Below is a small trained network, with its code and all its weights. Each question gives an input and a target symbol and asks what happens when units are switched off, that is, made to give their printed mean instead of their output.

import numpy as np


def w(rows, s, z=0):
    codes = np.array(rows[::2]) - 128.0
    scale = np.full(codes.shape[1], s)
    scale[-1] = z or s
    return codes * scale


def norm(h):
    return h / np.sqrt((h * h).mean(-1, keepdims=True) + 1e-5)


def f(y):
    return np.maximum(y, 0)


def softmax(a):
    e = np.exp(a - a.max(-1, keepdims=True))
    return e / e.sum(-1, keepdims=True)


def log_softmax(a):
    a = a - a.max(-1, keepdims=True)
    return a - np.log(np.exp(a).sum(-1, keepdims=True))


def net(x, mask):
    ids = ['ΛΨαδεημπω'.index(c) for c in x.split()]
    T = len(ids)
    res = E[ids] + P[:T]
    q, k, v = (norm(res) @ M[0].T for M in (Q, K, V))
    z = softmax(np.where(np.tri(T) > 0, q @ k.T / 3**0.5, -1e9)) @ v
    res = res + np.where(mask[0], z, O[0][:, -1]) @ O[0][:, :-1]
    y = f(norm(res) @ A[0][:, :-1].T + A[0][:, -1])
    res = res + np.where(mask[1:13], y, B[0][:, -1]) @ B[0][:, :-1]
    return log_softmax(norm(res)[-1] @ U[:, :-1].T + U[:, -1])


Q, K, V, O, A, B = {}, {}, {}, {}, {}, {}
E = w([
[201,41,21,111,123],'Λ',
[181,129,55,46,181],'Ψ',
[80,212,77,144,38],'α',
[66,94,98,233,154],'δ',
[157,185,155,175,112],'ε',
[74,6,95,106,118],'η',
[125,196,52,52,208],'μ',
[57,104,90,245,158],'π',
[174,61,146,78,107],'ω',
],0.018)
P = w([
[220,130,2,110,120],'0',
[205,204,4,217,90],'1',
[246,71,159,180,223],'2',
[156,170,32,192,118],'3',
[155,151,55,196,138],'4',
[155,135,77,192,155],'5',
[141,127,84,179,157],'6',
[137,124,98,164,167],'7',
[115,129,133,140,216],'8',
[112,117,124,149,178],'9',
[98,112,125,137,175],'10',
[105,102,148,148,185],'11',
[93,107,161,126,188],'12',
[81,103,154,124,157],'13',
],0.0055)
Q[0] = w([
[105,81,23,132,2],'head 0',
[91,30,56,134,222],'head 0',
[216,49,129,138,23],'head 0',
],0.0068)
K[0] = w([
[67,123,158,57,47],'head 0',
[58,51,109,61,165],'head 0',
[138,152,255,131,162],'head 0',
],0.0091)
V[0] = w([
[204,212,178,101,19],'head 0',
[254,104,73,177,244],'head 0',
[97,212,189,123,213],'head 0',
],0.0083)
O[0] = w([
[163,80,254,93,233,63],'head 0',
[70,247,83,78,47,215],'head 0',
[126,136,5,52,170,1],'head 0',
],0.008,0.0051)
A[0] = w([
[113,53,109,62,74,252],'neuron 0',
[187,94,155,93,163,54],'neuron 1',
[90,193,115,80,180,78],'neuron 2',
[93,95,115,198,164,57],'neuron 3',
[174,181,65,134,80,122],'neuron 4',
[139,167,135,116,47,175],'neuron 5',
[252,104,85,97,128,107],'neuron 6',
[142,177,88,165,65,162],'neuron 7',
[197,102,24,154,150,140],'neuron 8',
[143,135,99,146,98,254],'neuron 9',
[97,65,46,130,157,77],'neuron 10',
[155,160,160,159,119,156],'neuron 11',
],0.014,0.003)
B[0] = w([
[133,131,135,232,165,192],'neuron 0',
[177,122,95,150,126,136],'neuron 1',
[179,108,174,145,168,172],'neuron 2',
[99,98,169,81,139,175],'neuron 3',
[101,85,169,104,8,232],'neuron 4',
[138,89,126,129,156,212],'neuron 5',
[17,224,138,163,81,177],'neuron 6',
[172,145,117,134,186,255],'neuron 7',
[155,133,155,73,241,198],'neuron 8',
[134,154,128,128,136,212],'neuron 9',
[137,172,24,144,146,174],'neuron 10',
[111,128,91,121,100,173],'neuron 11',
],0.015,0.011)
U = w([
[178,177,163,183,10,159],'Λ',
[79,189,128,52,79,205],'Ψ',
[116,123,194,125,238,150],'α',
[138,132,77,89,93,59],'δ',
[125,131,117,95,133,56],'ε',
[230,90,128,190,166,137],'η',
[125,129,74,61,137,67],'μ',
[141,143,57,87,106,66],'π',
[65,92,199,83,126,253],'ω',
],0.013,0.0047)

Each question gives the input, a string of symbols that net reads in full, and the target symbol t.
The units are the heads (3 rows each of Q, K, V and O) and the neurons (one row each of A and B). Each row of codes is followed by its name. A weight is (code - 128) times the scale printed after its matrix; where a second scale follows, it is the last column's (O, A, B and U).
mask holds one flag per unit, heads first, then neurons. A switched-off unit (its flag False) gives its mean, the last column of its rows in O or B, instead of its output. The means were averaged over made-up inputs and are rounded, as every weight is.
A unit's drop is (log p(t) with every unit on - log p(t) with that unit switched off) / (log p(t) with every unit on - log p(t) with every unit switched off).
The circuit of an input: a set's keep is (log p(t) with only the set's units on - log p(t) with every unit switched off) / (log p(t) with every unit on - log p(t) with every unit switched off). Starting from the 12 units with the biggest drops (on a tie, the unit counted first), units are removed one at a time, each time the one whose removal leaves the highest keep (on an exact tie, the one counted first), for as long as the keep stays at least 0.8.
circuit, biggest first: the units of the circuit, biggest drop first
most important unit: the unit with the biggest drop
top k neurons: the k neurons with the biggest drops, biggest first
drop of u: that unit's drop, to one decimal
input Λ π μ α ε Ψ π π μ δ ε μ ω, target Λ: circuit, biggest first => neuron 8
input α δ δ α μ ε δ α α α α α Λ, target α: top 2 neurons => neuron 8; neuron 6
input π α μ Ψ α η Ψ Ψ, target Ψ: top 3 neurons => neuron 4; neuron 6; neuron 8
input μ α Λ α α Ψ ε π Ψ α ε π Λ α, target ω: circuit, biggest first => head 0; neuron 7
input δ μ α ω, target Λ: top 3 neurons => neuron 6; neuron 8; neuron 7
input α α ω δ ω Λ α Λ ω Ψ Ψ π ε ε, target η: circuit, biggest first => neuron 6; head 0; neuron 8
input Λ Ψ Λ, target Λ: top 4 neurons => neuron 4; neuron 6; neuron 0; neuron 3
input ω δ Ψ, target Ψ: top 2 neurons => neuron 6; neuron 4
input Ψ η α α α η α α α ε μ ε, target η: circuit, biggest first => head 0; neuron 1; neuron 8
input Ψ δ α ω ω ε α δ δ ω Λ α, target α: top 2 neurons => neuron 4; neuron 6
input Ψ δ Λ, target Ψ: top 4 neurons => neuron 6; neuron 4; neuron 8; neuron 2
input Ψ Ψ Λ ε π Ψ α α, target η: top 4 neurons => neuron 6; neuron 7; neuron 8; neuron 4
input Λ α Ψ π δ α ω Λ Λ, target α: top 2 neurons => neuron 8; neuron 0
input α ω α μ, target α: most important unit => neuron 2
input μ Ψ Ψ Λ Λ Ψ ε α δ α η, target η: top 2 neurons => neuron 0; neuron 6
input α π π μ α ω Ψ Λ α η, target η: drop of neuron 6 => 0.2
input α π Ψ α π μ μ Λ α, target α: drop of head 0 => 2.0
input δ η Ψ α μ Ψ δ α, target η: drop of neuron 5 => 0.2
